Below are the code and all the weights of a small trained network. Each question names an input and a class and asks about switching units off, where a switched-off unit gives its printed mean instead of its output.

import numpy as np


def w(rows, s, z=0):
    codes = np.array(rows[::2]) - 128.0
    scale = np.full(codes.shape[1], s)
    scale[-1] = z or s
    return codes * scale


def f(y):
    return y / 2 * (1 + np.tanh(0.7978845608 * (y + 0.044715 * y**3)))


def log_softmax(a):
    a = a - a.max(-1, keepdims=True)
    return a - np.log(np.exp(a).sum(-1, keepdims=True))


def net(x, mask):
    res = np.array(x, float).reshape(1, 7) / 4 @ E
    y = f(res @ A[0][:, :-1].T + A[0][:, -1])
    res = res + np.where(mask, y, B[0][:, -1]) @ B[0][:, :-1]
    return log_softmax(res[-1] @ U[:, :-1].T + U[:, -1])


A, B = {}, {}
E = w([
[130,128,127,128],'x0',
[2,191,180,115],'x1',
[127,129,128,128],'x2',
[158,178,85,15],'x3',
[55,33,67,86],'x4',
[129,131,128,127],'x5',
[149,66,245,67],'x6',
],0.0069)
A[0] = w([
[165,187,166,150,85],'neuron 0',
[80,114,212,90,122],'neuron 1',
[87,111,156,185,81],'neuron 2',
[129,114,173,102,63],'neuron 3',
[111,160,63,158,109],'neuron 4',
[189,70,112,167,127],'neuron 5',
[93,108,158,190,119],'neuron 6',
[83,168,71,155,117],'neuron 7',
[36,107,121,102,114],'neuron 8',
[78,73,96,108,169],'neuron 9',
[134,136,141,121,3],'neuron 10',
[72,159,150,118,40],'neuron 11',
[57,76,88,108,104],'neuron 12',
[127,112,176,101,73],'neuron 13',
[147,166,153,136,57],'neuron 14',
[113,107,145,181,91],'neuron 15',
[138,159,110,63,115],'neuron 16',
[88,201,172,139,106],'neuron 17',
[109,160,87,150,114],'neuron 18',
[157,93,177,95,134],'neuron 19',
[121,176,108,146,77],'neuron 20',
[98,73,105,105,143],'neuron 21',
[174,91,144,109,88],'neuron 22',
[145,93,131,182,102],'neuron 23',
[133,112,172,101,64],'neuron 24',
[123,129,145,111,214],'neuron 25',
[126,114,174,103,63],'neuron 26',
[145,154,144,134,25],'neuron 27',
[165,184,169,149,142],'neuron 28',
[158,72,85,126,136],'neuron 29',
[155,92,175,96,139],'neuron 30',
[106,120,136,185,108],'neuron 31',
[134,163,108,65,97],'neuron 32',
[139,158,111,67,106],'neuron 33',
[116,103,122,116,16],'neuron 34',
[6,170,172,116,37],'neuron 35',
[138,158,103,69,104],'neuron 36',
[90,88,95,106,85],'neuron 37',
],0.012,0.0057)
B[0] = w([
[198,39,173,149,194],'neuron 0',
[100,194,55,206,234],'neuron 1',
[53,68,120,32,168],'neuron 2',
[126,61,45,208,139],'neuron 3',
[88,137,58,219,199],'neuron 4',
[102,162,92,4,252],'neuron 5',
[53,95,154,55,193],'neuron 6',
[114,138,83,216,202],'neuron 7',
[200,171,175,117,224],'neuron 8',
[169,133,204,166,234],'neuron 9',
[180,21,61,115,96],'neuron 10',
[232,113,42,43,151],'neuron 11',
[177,98,181,169,220],'neuron 12',
[109,69,50,209,148],'neuron 13',
[201,24,139,146,132],'neuron 14',
[63,64,137,63,158],'neuron 15',
[45,69,159,90,184],'neuron 16',
[196,135,160,96,202],'neuron 17',
[117,118,93,196,168],'neuron 18',
[104,174,72,203,206],'neuron 19',
[157,71,107,198,141],'neuron 20',
[181,133,194,151,198],'neuron 21',
[139,162,46,143,167],'neuron 22',
[73,104,119,40,179],'neuron 23',
[129,104,55,189,140],'neuron 24',
[88,145,173,171,203],'neuron 25',
[123,70,41,202,140],'neuron 26',
[205,13,111,97,109],'neuron 27',
[174,104,196,154,228],'neuron 28',
[193,205,136,116,213],'neuron 29',
[97,172,75,189,206],'neuron 30',
[56,94,128,118,165],'neuron 31',
[48,44,159,92,174],'neuron 32',
[45,58,160,77,174],'neuron 33',
[200,29,74,154,103],'neuron 34',
[223,166,24,2,246],'neuron 35',
[43,75,144,95,174],'neuron 36',
[192,48,157,193,167],'neuron 37',
],0.0085,0.0048)
U = w([
[177,181,70,50,182],'0',
[75,156,64,222,36],'1',
[9,70,177,69,64],'2',
[102,207,176,136,255],'3',
[195,111,216,159,29],'4',
],0.011,0.0074)

Each question gives the input, the list of numbers given to net, and the class t.
The units are the neurons (one row each of A and B). Each row of codes is followed by its name. A weight is (code - 128) times the scale printed after its matrix; where a second scale follows, it is the last column's (A, B and U).
mask holds one flag per neuron, in row order. A switched-off neuron (its flag False) gives its mean, the last column of its row in B, instead of its output. The means were averaged over made-up inputs and are rounded, as every weight is.
A unit's drop is (log p(t) with every unit on - log p(t) with that unit switched off) / (log p(t) with every unit on - log p(t) with every unit switched off).
The circuit of an input: a set's keep is (log p(t) with only the set's units on - log p(t) with every unit switched off) / (log p(t) with every unit on - log p(t) with every unit switched off). Starting from the 12 units with the biggest drops (on a tie, the unit counted first), units are removed one at a time, each time the one whose removal leaves the highest keep (on an exact tie, the one counted first), for as long as the keep stays at least 0.8.
circuit, biggest first: the units of the circuit, biggest drop first
top k neurons: the k neurons with the biggest drops, biggest first
drop of u: that unit's drop, to one decimal
input [-4,-6,2,-2,8,2,-2], class 4: circuit, biggest first	[neuron 9; neuron 21]
input [-3,8,-3,-6,-2,0,-1], class 0: circuit, biggest first	[neuron 35]
input [1,-8,7,-8,7,-7,-1], class 0: top 2 neurons	[neuron 29; neuron 5]
input [-4,6,0,6,5,4,3], class 0: top 3 neurons	[neuron 35; neuron 11; neuron 8]
input [-7,-7,-2,-7,6,-4,7], class 0: circuit, biggest first	[neuron 5; neuron 29]
input [7,6,0,8,1,-6,-8], class 1: top 3 neurons	[neuron 7; neuron 4; neuron 18]
input [5,2,8,2,-6,0,4], class 4: circuit, biggest first	[neuron 0; neuron 28]
input [3,-7,-4,-1,8,8,-6], class 3: circuit, biggest first	[neuron 35; neuron 9]
input [8,-1,-5,8,6,7,7], class 2: top 4 neurons	[neuron 33; neuron 16; neuron 32; neuron 36]
input [-7,8,-7,-8,3,7,-5], class 0: top 2 neurons	[neuron 35; neuron 11]
input [-5,4,1,0,-6,2,2], class 4: top 3 neurons	[neuron 0; neuron 28; neuron 5]
input [-2,8,3,7,-7,6,-8], class 0: top 4 neurons	[neuron 35; neuron 17; neuron 11; neuron 1]
input [4,-5,6,-7,8,-6,-1], class 4: top 4 neurons	[neuron 9; neuron 29; neuron 21; neuron 12]
input [5,-8,5,-7,-1,-6,6], class 0: circuit, biggest first	[neuron 5]
input [2,-2,-7,6,1,1,5], class 2: drop of neuron 6	-0.1
input [7,-6,-4,5,7,-5,3], class 4: drop of neuron 35	0.3
input [-6,8,-1,6,-4,-5,6], class 0: drop of neuron 35	0.8
input [3,-5,0,-2,2,-3,8], class 1: drop of neuron 28	0.0
